Below is a small trained network, with its code and all its weights. Each question gives an input and a class and asks what happens when units are switched off, that is, made to give their printed mean instead of their output.

import numpy as np


def w(rows, s, z=0):
    codes = np.array(rows[::2]) - 128.0
    scale = np.full(codes.shape[1], s)
    scale[-1] = z or s
    return codes * scale


def norm(h):
    return h / np.sqrt((h * h).mean(-1, keepdims=True) + 1e-5)


def f(y):
    return np.maximum(y, 0)


def log_softmax(a):
    a = a - a.max(-1, keepdims=True)
    return a - np.log(np.exp(a).sum(-1, keepdims=True))


def net(x, mask):
    res = np.array(x, float).reshape(1, 6) / 4 @ E
    u = 0
    for l in range(2):
        y = f(norm(res) @ A[l][:, :-1].T + A[l][:, -1])
        res = res + np.where(mask[u : u + 6], y, B[l][:, -1]) @ B[l][:, :-1]
        u += 6
    return log_softmax(norm(res)[-1] @ U[:, :-1].T + U[:, -1])


A, B = {}, {}
E = w([
[1,117,129,141,161,145,99,77,71,188,204],'x0',
[127,157,108,79,101,124,161,146,200,198,222],'x1',
[70,240,194,98,125,49,133,68,52,203,128],'x2',
[86,147,86,29,132,41,135,87,129,113,136],'x3',
[49,110,205,136,130,85,137,115,26,148,36],'x4',
[188,112,176,79,143,128,9,93,178,107,106],'x5',
],0.0058)
A[0] = w([
[180,132,110,222,115,180,150,190,141,148,52,228],'L0N1',
[54,216,97,61,74,158,158,67,167,118,254,130],'L0N2',
[119,177,131,143,110,109,64,149,222,79,169,185],'L0N3',
[159,99,89,133,162,190,109,117,159,196,141,22],'L0N4',
[119,110,70,85,115,77,57,76,135,196,186,239],'L0N5',
[80,90,201,160,126,152,173,162,80,213,170,8],'L0N6',
],0.0071,0.0015)
B[0] = w([
[123,146,142,135,116,147,130,34,96,164,102,233],'L0N1',
[134,120,96,191,187,139,59,171,176,148,38,254],'L0N2',
[71,184,146,130,116,104,103,150,110,139,254,195],'L0N3',
[28,107,62,96,89,161,119,167,176,86,143,177],'L0N4',
[161,106,143,173,167,78,171,94,119,138,73,217],'L0N5',
[114,101,165,52,121,156,157,141,46,142,206,200],'L0N6',
],0.0088,0.0066)
A[1] = w([
[74,143,128,102,158,66,36,140,172,72,106,52],'L1N1',
[86,59,83,150,187,38,230,92,105,93,135,59],'L1N2',
[150,54,226,23,67,28,161,50,143,104,156,200],'L1N3',
[22,81,143,142,45,124,237,95,150,100,178,220],'L1N4',
[255,83,194,124,175,92,41,120,151,16,221,109],'L1N5',
[86,168,113,75,157,77,70,148,158,248,174,2],'L1N6',
],0.0059,0.0015)
B[1] = w([
[188,228,165,93,119,118,239,238,168,217,72,232],'L1N1',
[88,145,103,166,127,177,186,109,124,54,86,227],'L1N2',
[137,202,129,90,41,233,120,140,120,169,121,235],'L1N3',
[76,114,139,96,66,81,68,254,122,141,172,228],'L1N4',
[105,47,155,142,165,118,205,89,51,115,167,221],'L1N5',
[116,84,109,103,145,158,196,81,133,119,125,252],'L1N6',
],0.0083,0.0039)
U = w([
[215,204,179,49,67,166,91,101,78,166,82,142],'0',
[113,113,133,193,190,148,111,35,59,170,12,186],'1',
[119,92,52,193,102,211,8,166,195,96,188,147],'2',
[186,165,66,113,212,76,145,170,245,167,126,172],'3',
[229,61,125,108,88,126,94,35,102,19,167,74],'4',
[104,124,70,141,87,153,134,167,101,74,44,40],'5',
[69,128,150,121,119,149,185,152,30,164,188,191],'6',
[211,90,98,158,138,4,1,123,110,120,156,1],'7',
],0.0093,0.0045)

Each question gives the input, the list of numbers given to net, and the class t.
The units are the neurons (one row each of A and B). Each row of codes is followed by its name. A weight is (code - 128) times the scale printed after its matrix; where a second scale follows, it is the last column's (A, B and U).
mask holds one flag per neuron, layer by layer. A switched-off neuron (its flag False) gives its mean, the last column of its row in B, instead of its output. The means were averaged over made-up inputs and are rounded, as every weight is.
A unit's drop is (log p(t) with every unit on - log p(t) with that unit switched off) / (log p(t) with every unit on - log p(t) with every unit switched off).
The circuit of an input: a set's keep is (log p(t) with only the set's units on - log p(t) with every unit switched off) / (log p(t) with every unit on - log p(t) with every unit switched off). Starting from all 12 units, units are removed one at a time, each time the one whose removal leaves the highest keep (on an exact tie, the one counted first), for as long as the keep stays at least 0.8.
circuit, biggest first: the units of the circuit, biggest drop first
most important unit: the unit with the biggest drop
k most important neurons: the k neurons with the biggest drops, biggest first
top k neurons in layer l: the k neurons of layer l with the biggest drops, biggest first
input [5,7,4,-5,1,0], class 1: top 3 neurons in layer 0 -> L0N2; L0N5; L0N3
input [-7,-2,-1,-5,-1,-7], class 1: circuit, biggest first -> L0N1
input [4,-7,8,5,-4,-8], class 1: circuit, biggest first -> L0N2; L0N3
input [4,-7,-7,8,-6,3], class 3: top 2 neurons in layer 0 -> L0N6; L0N1
input [0,6,1,0,2,8], class 3: circuit, biggest first -> L0N6; L0N1
input [-8,-4,-8,-7,1,6], class 4: top 2 neurons in layer 1 -> L1N5; L1N1
input [-8,1,-7,6,7,-4], class 0: circuit, biggest first -> L0N2; L1N3
input [-2,-3,5,-2,2,-2], class 0: 2 most important neurons -> L0N2; L1N3
input [-8,5,-2,-5,-5,-3], class 2: circuit, biggest first -> L1N1; L0N5
input [-5,3,-7,-2,4,-4], class 0: 3 most important neurons -> L0N1; L0N2; L0N5
input [3,-7,6,1,6,-1], class 6: circuit, biggest first -> L0N2; L0N6
input [-5,5,-1,-4,2,-2], class 0: 2 most important neurons -> L0N1; L0N2
input [-5,-4,-6,-1,1,0], class 4: top 2 neurons in layer 0 -> L0N2; L0N5
input [4,2,8,-7,-6,1], class 2: circuit, biggest first -> L0N2
input [3,-8,-5,7,-7,1], class 6: circuit, biggest first -> L1N5; L0N3
input [4,1,-1,-7,8,2], class 6: 2 most important neurons -> L0N6; L0N2
input [3,-4,5,-5,4,3], class 0: top 4 neurons in layer 0 -> L0N2; L0N6; L0N3; L0N4
input [7,3,7,3,-2,8], class 3: circuit, biggest first -> L0N2; L1N1
input [-2,7,-1,6,4,1], class 3: 2 most important neurons -> L0N2; L0N1
input [7,3,5,-8,-8,-1], class 2: 3 most important neurons -> L0N2; L0N4; L1N1
input [-6,-6,-8,3,1,-6], class 1: top 2 neurons in layer 0 -> L0N1; L0N4
input [-8,0,0,5,-5,8], class 6: 2 most important neurons -> L1N5; L0N3
input [2,1,-1,-7,6,6], class 0: top 2 neurons in layer 0 -> L0N2; L0N6
input [-4,-5,2,-7,-7,-7], class 1: most important unit -> L0N1
input [8,-7,-2,1,5,-1], class 6: 2 most important neurons -> L0N2; L0N6
